Below is a small trained network, with its code and all its weights. Each question gives an input and a class and asks what happens when units are switched off, that is, made to give their printed mean instead of their output.

import numpy as np


def w(rows, s, z=0):
    codes = np.array(rows[::2]) - 128.0
    scale = np.full(codes.shape[1], s)
    scale[-1] = z or s
    return codes * scale


def f(y):
    return y / 2 * (1 + np.tanh(0.7978845608 * (y + 0.044715 * y**3)))


def log_softmax(a):
    a = a - a.max(-1, keepdims=True)
    return a - np.log(np.exp(a).sum(-1, keepdims=True))


def net(x, mask):
    res = np.array(x, float).reshape(1, 6) / 4 @ E
    y = f(res @ A[0][:, :-1].T + A[0][:, -1])
    res = res + np.where(mask, y, B[0][:, -1]) @ B[0][:, :-1]
    return log_softmax(res[-1] @ U[:, :-1].T + U[:, -1])


A, B = {}, {}
E = w([
[124,107,92,100,67],'x0',
[70,100,157,39,151],'x1',
[73,154,238,157,74],'x2',
[103,246,97,78,133],'x3',
[127,135,145,103,197],'x4',
[49,137,92,166,198],'x5',
],0.011)
A[0] = w([
[114,121,66,62,158,165],'n1',
[205,66,63,216,112,132],'n2',
[122,76,99,186,233,139],'n3',
[139,136,137,150,151,208],'n4',
[203,78,146,77,131,145],'n5',
[100,50,142,75,217,176],'n6',
[175,129,140,116,130,183],'n7',
[112,108,78,112,207,154],'n8',
[65,125,228,128,40,137],'n9',
[69,156,51,124,113,105],'n10',
[135,120,51,95,235,185],'n11',
[79,131,229,149,125,135],'n12',
[143,109,75,181,114,64],'n13',
[112,194,46,132,88,192],'n14',
[203,76,134,204,76,165],'n15',
[150,189,116,141,126,119],'n16',
[106,158,105,100,105,165],'n17',
[70,207,107,106,142,253],'n18',
[68,143,118,143,171,131],'n19',
[64,138,42,142,170,133],'n20',
[139,10,184,175,56,182],'n21',
[132,253,194,130,149,205],'n22',
[69,95,141,163,227,164],'n23',
[67,141,197,134,66,222],'n24',
[219,196,71,123,186,157],'n25',
[172,74,43,175,92,105],'n26',
[87,35,182,156,32,167],'n27',
[180,246,94,149,190,130],'n28',
[52,117,78,135,199,123],'n29',
[92,239,154,126,151,192],'n30',
],0.011,0.0046)
B[0] = w([
[150,60,86,159,130,194],'n1',
[235,193,62,170,138,219],'n2',
[172,172,136,145,193,212],'n3',
[131,161,165,161,137,152],'n4',
[224,100,119,115,117,178],'n5',
[153,109,118,68,206,216],'n6',
[178,105,128,163,88,152],'n7',
[121,67,96,141,231,197],'n8',
[100,134,184,58,92,240],'n9',
[30,88,25,157,54,177],'n10',
[126,60,124,121,187,230],'n11',
[115,162,151,77,126,209],'n12',
[154,160,93,139,127,157],'n13',
[73,87,96,151,60,201],'n14',
[254,254,134,179,78,219],'n15',
[96,113,152,137,75,151],'n16',
[127,119,84,137,52,163],'n17',
[97,156,69,177,77,220],'n18',
[80,138,109,112,165,176],'n19',
[40,98,73,182,157,204],'n20',
[220,146,227,100,99,254],'n21',
[106,192,160,171,67,212],'n22',
[82,175,184,132,222,216],'n23',
[111,148,184,92,88,228],'n24',
[117,56,169,166,107,203],'n25',
[172,143,101,127,115,196],'n26',
[165,118,210,73,123,242],'n27',
[85,94,196,177,74,200],'n28',
[48,105,119,186,226,206],'n29',
[72,208,118,142,80,209],'n30',
],0.0081,0.012)
U = w([
[113,121,175,193,92,254],'0',
[42,78,42,155,117,26],'1',
[50,237,141,81,100,178],'2',
[73,119,135,149,254,113],'3',
[121,107,242,43,117,90],'4',
[170,16,89,41,178,93],'5',
[215,210,100,164,143,134],'6',
],0.0095,0.0027)

Each question gives the input, the list of numbers given to net, and the class t.
The units are the neurons (one row each of A and B). Each row of codes is followed by its name. A weight is (code - 128) times the scale printed after its matrix; where a second scale follows, it is the last column's (A, B and U).
mask holds one flag per neuron, in row order. A switched-off neuron (its flag False) gives its mean, the last column of its row in B, instead of its output. The means were averaged over made-up inputs and are rounded, as every weight is.
A unit's drop is (log p(t) with every unit on - log p(t) with that unit switched off) / (log p(t) with every unit on - log p(t) with every unit switched off).
The circuit of an input: a set's keep is (log p(t) with only the set's units on - log p(t) with every unit switched off) / (log p(t) with every unit on - log p(t) with every unit switched off). Starting from the 12 units with the biggest drops (on a tie, the unit counted first), units are removed one at a time, each time the one whose removal leaves the highest keep (on an exact tie, the one counted first), for as long as the keep stays at least 0.8.
units of the circuit, in order: the units of the circuit, biggest drop first
k most important neurons: the k neurons with the biggest drops, biggest first
drop when u is switched off: that unit's drop, to one decimal
input [1,-2,1,-8,1,-8], class 6: units of the circuit, in order	n15
input [3,-6,5,2,-6,-2], class 4: units of the circuit, in order	n9, n27
input [-6,-6,5,2,7,-6], class 2: units of the circuit, in order	n30, n22
input [-4,0,6,0,3,8], class 2: 4 most important neurons	n30, n22, n12, n11
input [-8,0,-6,4,-6,-7], class 0: units of the circuit, in order	n25, n28
input [-6,-3,4,-1,0,-2], class 4: units of the circuit, in order	n18, n2
input [-5,4,-4,-3,7,-3], class 5: units of the circuit, in order	n5, n6
input [-7,-7,-5,7,3,0], class 0: 3 most important neurons	n28, n22, n25
input [2,-8,6,-1,-3,0], class 6: 2 most important neurons	n15, n2
input [-3,-5,-5,5,-7,-6], class 0: 4 most important neurons	n25, n28, n14, n16
input [7,-2,-3,3,3,-5], class 5: 2 most important neurons	n22, n30
input [8,7,1,-1,-1,6], class 3: 3 most important neurons	n6, n29, n14
input [3,1,-7,-4,0,-3], class 6: 2 most important neurons	n2, n15
input [5,2,2,-7,-4,-3], class 4: units of the circuit, in order	n27
input [-2,7,-4,-1,-3,1], class 3: drop when n23 is switched off	0.1
input [-7,2,3,-1,-6,8], class 3: drop when n18 is switched off	0.0
input [7,-7,7,-2,1,-3], class 4: drop when n27 is switched off	0.2
